Below are the code and all the weights of a small trained network. Each question names an input and a target symbol and asks about switching units off, where a switched-off unit gives its printed mean instead of its output.

import numpy as np


def w(rows, s, z=0):
    codes = np.array(rows[::2]) - 128.0
    scale = np.full(codes.shape[1], s)
    scale[-1] = z or s
    return codes * scale


def norm(h):
    return h / np.sqrt((h * h).mean(-1, keepdims=True) + 1e-5)


def f(y):
    return np.maximum(y, 0)


def softmax(a):
    e = np.exp(a - a.max(-1, keepdims=True))
    return e / e.sum(-1, keepdims=True)


def log_softmax(a):
    a = a - a.max(-1, keepdims=True)
    return a - np.log(np.exp(a).sum(-1, keepdims=True))


def net(x, mask):
    ids = ['ΔΘΛΞΠΣΨΩαβγεζμτφ'.index(c) for c in x.split()]
    T = len(ids)
    res = E[ids] + P[:T]
    u = 0
    for l in range(2):
        q, k, v = (norm(res) @ M[l].T for M in (Q, K, V))
        z = softmax(np.where(np.tri(T) > 0, q @ k.T / 3**0.5, -1e9)) @ v
        res = res + np.where(mask[u], z, O[l][:, -1]) @ O[l][:, :-1]
        u += 1
        y = f(norm(res) @ A[l][:, :-1].T + A[l][:, -1])
        res = res + np.where(mask[u : u + 16], y, B[l][:, -1]) @ B[l][:, :-1]
        u += 16
    return log_softmax(norm(res)[-1] @ U[:, :-1].T + U[:, -1])


Q, K, V, O, A, B = {}, {}, {}, {}, {}, {}
E = w([
[140,164,165,129,124,85],'Δ',
[100,170,126,189,139,93],'Θ',
[118,183,205,138,144,108],'Λ',
[150,188,192,160,82,62],'Ξ',
[77,194,130,143,195,147],'Π',
[175,32,150,56,193,172],'Σ',
[116,191,184,175,110,107],'Ψ',
[87,187,116,134,193,134],'Ω',
[138,182,156,153,130,82],'α',
[92,180,128,156,180,116],'β',
[150,202,174,104,156,120],'γ',
[144,191,215,110,120,80],'ε',
[107,143,216,145,65,93],'ζ',
[30,107,83,176,126,149],'μ',
[115,191,179,137,95,234],'τ',
[135,137,84,69,2,134],'φ',
],0.0087)
P = w([
[91,188,58,188,159,80],'0',
[129,144,164,255,73,126],'1',
[132,128,174,247,84,132],'2',
[90,168,149,153,101,140],'3',
[88,157,166,138,109,140],'4',
[85,149,183,127,124,131],'5',
[88,151,192,104,131,138],'6',
[85,147,188,91,136,146],'7',
[87,144,191,73,146,157],'8',
[88,129,191,63,136,154],'9',
[93,126,192,54,130,165],'10',
[89,113,183,48,139,175],'11',
[98,110,181,47,129,185],'12',
[112,100,188,59,121,198],'13',
],0.0066)
Q[0] = w([
[65,160,219,104,187,94],'L0H1',
[208,54,11,126,196,37],'L0H1',
[99,182,111,86,87,184],'L0H1',
],0.012)
K[0] = w([
[58,81,197,82,152,159],'L0H1',
[100,245,122,248,121,50],'L0H1',
[228,2,129,121,126,133],'L0H1',
],0.01)
V[0] = w([
[194,140,120,108,178,1],'L0H1',
[56,56,73,133,65,48],'L0H1',
[116,62,75,117,214,91],'L0H1',
],0.0076)
O[0] = w([
[224,157,94,96,204,43,24],'L0H1',
[40,86,178,34,147,3,3],'L0H1',
[160,4,161,62,235,99,115],'L0H1',
],0.0069,0.0049)
A[0] = w([
[97,127,108,69,75,66,3],'L0N1',
[164,144,59,69,136,215,63],'L0N2',
[109,117,249,152,169,146,103],'L0N3',
[188,161,201,50,103,114,65],'L0N4',
[58,154,131,118,149,74,100],'L0N5',
[152,79,40,62,24,130,34],'L0N6',
[136,133,97,72,120,108,50],'L0N7',
[2,122,153,168,72,138,106],'L0N8',
[73,106,185,93,98,79,36],'L0N9',
[130,107,86,33,92,160,42],'L0N10',
[111,207,65,112,204,117,52],'L0N11',
[55,123,117,113,218,184,79],'L0N12',
[149,73,177,147,164,210,167],'L0N13',
[197,126,131,191,128,85,137],'L0N14',
[143,100,125,83,55,216,84],'L0N15',
[113,83,57,84,113,82,206],'L0N16',
],0.0071,0.0036)
B[0] = w([
[103,187,79,143,144,184,132],'L0N1',
[127,89,133,194,111,79,172],'L0N2',
[125,42,67,167,79,140,201],'L0N3',
[124,81,134,197,100,161,148],'L0N4',
[120,83,113,187,161,180,136],'L0N5',
[96,114,140,158,104,3,141],'L0N6',
[117,102,116,119,90,117,128],'L0N7',
[191,53,176,30,159,162,206],'L0N8',
[122,123,157,114,181,187,135],'L0N9',
[138,86,103,128,127,61,140],'L0N10',
[96,25,202,111,149,158,134],'L0N11',
[180,112,163,163,51,164,169],'L0N12',
[142,116,104,177,19,59,254],'L0N13',
[103,50,150,76,89,168,140],'L0N14',
[138,89,106,198,127,37,221],'L0N15',
[136,161,55,156,169,132,138],'L0N16',
],0.0059,0.0078)
Q[1] = w([
[255,77,88,147,145,119],'L1H1',
[148,70,126,183,98,111],'L1H1',
[170,149,79,117,112,119],'L1H1',
],0.013)
K[1] = w([
[172,157,86,209,254,85],'L1H1',
[92,190,54,63,232,99],'L1H1',
[170,161,181,162,158,132],'L1H1',
],0.0087)
V[1] = w([
[38,84,35,116,59,167],'L1H1',
[196,75,2,77,82,14],'L1H1',
[163,44,79,102,197,224],'L1H1',
],0.0074)
O[1] = w([
[1,130,14,87,115,198,157],'L1H1',
[127,188,28,63,43,44,8],'L1H1',
[203,47,44,88,145,150,63],'L1H1',
],0.0087,0.0017)
A[1] = w([
[169,146,130,113,34,63,69],'L1N1',
[60,195,119,3,109,139,50],'L1N2',
[44,140,115,174,101,124,46],'L1N3',
[132,96,107,127,174,51,121],'L1N4',
[67,131,130,161,123,139,94],'L1N5',
[84,187,224,150,135,100,79],'L1N6',
[58,161,185,134,150,109,53],'L1N7',
[141,132,44,67,125,146,174],'L1N8',
[37,150,102,136,79,125,2],'L1N9',
[201,97,158,143,70,163,189],'L1N10',
[105,180,107,43,97,144,96],'L1N11',
[127,157,144,140,138,41,184],'L1N12',
[104,131,171,151,147,168,155],'L1N13',
[195,142,93,83,120,133,33],'L1N14',
[180,113,189,152,185,133,124],'L1N15',
[115,217,122,115,161,178,150],'L1N16',
],0.012,0.0035)
B[1] = w([
[92,185,136,129,178,212,194],'L1N1',
[126,200,31,113,88,20,152],'L1N2',
[169,102,141,213,86,117,190],'L1N3',
[80,190,71,84,151,160,153],'L1N4',
[170,143,115,175,90,98,183],'L1N5',
[104,12,125,41,157,112,180],'L1N6',
[73,62,40,64,183,74,158],'L1N7',
[117,39,234,105,37,161,161],'L1N8',
[178,98,100,218,101,142,175],'L1N9',
[47,189,76,116,181,119,246],'L1N10',
[111,162,3,147,28,33,144],'L1N11',
[112,168,170,72,94,216,153],'L1N12',
[222,144,125,88,135,100,195],'L1N13',
[210,182,207,181,11,159,151],'L1N14',
[107,160,22,143,90,76,167],'L1N15',
[142,148,125,152,191,2,160],'L1N16',
],0.0081,0.011)
U = w([
[132,213,135,100,149,155,78],'Δ',
[29,182,65,102,195,176,21],'Θ',
[240,100,221,142,174,87,93],'Λ',
[62,149,208,88,115,122,98],'Ξ',
[172,113,107,131,198,156,56],'Π',
[251,108,138,71,94,131,253],'Σ',
[109,91,169,132,147,87,72],'Ψ',
[172,107,58,128,201,134,71],'Ω',
[118,202,133,113,165,135,131],'α',
[136,139,67,129,187,120,75],'β',
[235,216,92,179,175,69,34],'γ',
[141,180,188,118,153,75,252],'ε',
[95,65,180,113,126,77,111],'ζ',
[63,45,131,76,135,201,149],'μ',
[143,127,170,222,82,207,164],'τ',
[97,148,86,140,47,21,123],'φ',
],0.011,0.0036)

Each question gives the input, a string of symbols that net reads in full, and the target symbol t.
The units are the heads (3 rows each of Q, K, V and O) and the neurons (one row each of A and B). Each row of codes is followed by its name. A weight is (code - 128) times the scale printed after its matrix; where a second scale follows, it is the last column's (O, A, B and U).
mask holds one flag per unit, layer by layer, with each layer's heads first. A switched-off unit (its flag False) gives its mean, the last column of its rows in O or B, instead of its output. The means were averaged over made-up inputs and are rounded, as every weight is.
A unit's drop is (log p(t) with every unit on - log p(t) with that unit switched off) / (log p(t) with every unit on - log p(t) with every unit switched off).
The circuit of an input: a set's keep is (log p(t) with only the set's units on - log p(t) with every unit switched off) / (log p(t) with every unit on - log p(t) with every unit switched off). Starting from the 12 units with the biggest drops (on a tie, the unit counted first), units are removed one at a time, each time the one whose removal leaves the highest keep (on an exact tie, the one counted first), for as long as the keep stays at least 0.8.
circuit, biggest first: the units of the circuit, biggest drop first
most important unit: the unit with the biggest drop
top k neurons: the k neurons with the biggest drops, biggest first
k most important neurons of layer l: the k neurons of layer l with the biggest drops, biggest first
input Σ Π ε ζ τ Ω τ Π Λ φ Λ τ, target Σ: circuit, biggest first : [L1H1 L0H1]
input Λ μ τ Δ ε Σ ε Λ, target Λ: top 4 neurons : [L0N13 L0N11 L0N15 L0N3]
input Σ γ φ τ Σ Σ Δ, target Σ: circuit, biggest first : [L1H1 L0H1]
input τ Λ τ μ Ω, target τ: top 2 neurons : [L1N10 L1N5]
input Λ μ φ τ ε Σ Σ Σ τ Ω Ψ β, target Λ: circuit, biggest first : [L1H1 L0H1 L0N13 L0N11]
input Θ τ Π τ Δ Σ φ ε φ, target Θ: most important unit : L0H1
input Σ Σ φ Σ Λ Σ Ω Σ β α, target Σ: circuit, biggest first : [L1H1 L0H1]
input φ ε Λ τ ζ Ω Σ Λ τ, target φ: circuit, biggest first : [L1H1 L0N16 L0H1]
input τ τ τ Σ Ξ, target τ: circuit, biggest first : [L0H1 L1H1]
input μ τ Π β α γ, target γ: circuit, biggest first : [L0H1 L1N16 L0N13]
input γ Σ τ Θ τ, target γ: top 3 neurons : [L0N13 L0N11 L0N15]
input τ τ Λ μ Ω, target μ: circuit, biggest first : [L1H1 L0H1 L0N8]
input ζ α ζ, target ζ: top 2 neurons : [L1N6 L0N13]
input Ξ τ Ω φ γ φ Π Δ Λ Σ Ω μ, target Ξ: most important unit : L0H1
input γ Δ Σ τ τ Π τ Λ Λ Δ Θ Ω, target γ: 4 most important neurons of layer 0 : [L0N13 L0N11 L0N15 L0N3]
input μ Θ Σ ε τ τ, target μ: top 2 neurons : [L0N8 L0N13]
input Σ Σ Σ Π Ψ τ Σ Σ, target Σ: top 3 neurons : [L1N8 L1N14 L1N15]
input ε Θ Ψ φ φ Ψ Σ Θ, target ε: top 2 neurons : [L0N13 L0N11]
input Ξ Θ φ Λ β β Σ τ μ τ, target Ξ: top 3 neurons : [L0N13 L1N6 L0N3]
input Λ β Ω Σ τ, target Λ: top 3 neurons : [L0N13 L0N11 L0N3]
input Λ Λ β Λ Λ Ω Ξ Λ τ Ξ Σ, target Λ: most important neuron of layer 0 : [L0N13]
input Λ Π Θ Σ ε φ, target Λ: top 4 neurons : [L0N13 L0N11 L0N15 L0N3]
input Σ Θ Ξ ζ Ω Θ τ Ω τ, target Σ: 2 most important neurons of layer 1 : [L1N14 L1N8]
input γ τ φ τ τ Ψ Σ γ, target γ: top 3 neurons : [L0N13 L0N11 L1N15]
input Θ β Σ ε τ τ γ μ τ φ Σ μ Σ, target Θ: 3 most important neurons of layer 1 : [L1N10 L1N1 L1N3]
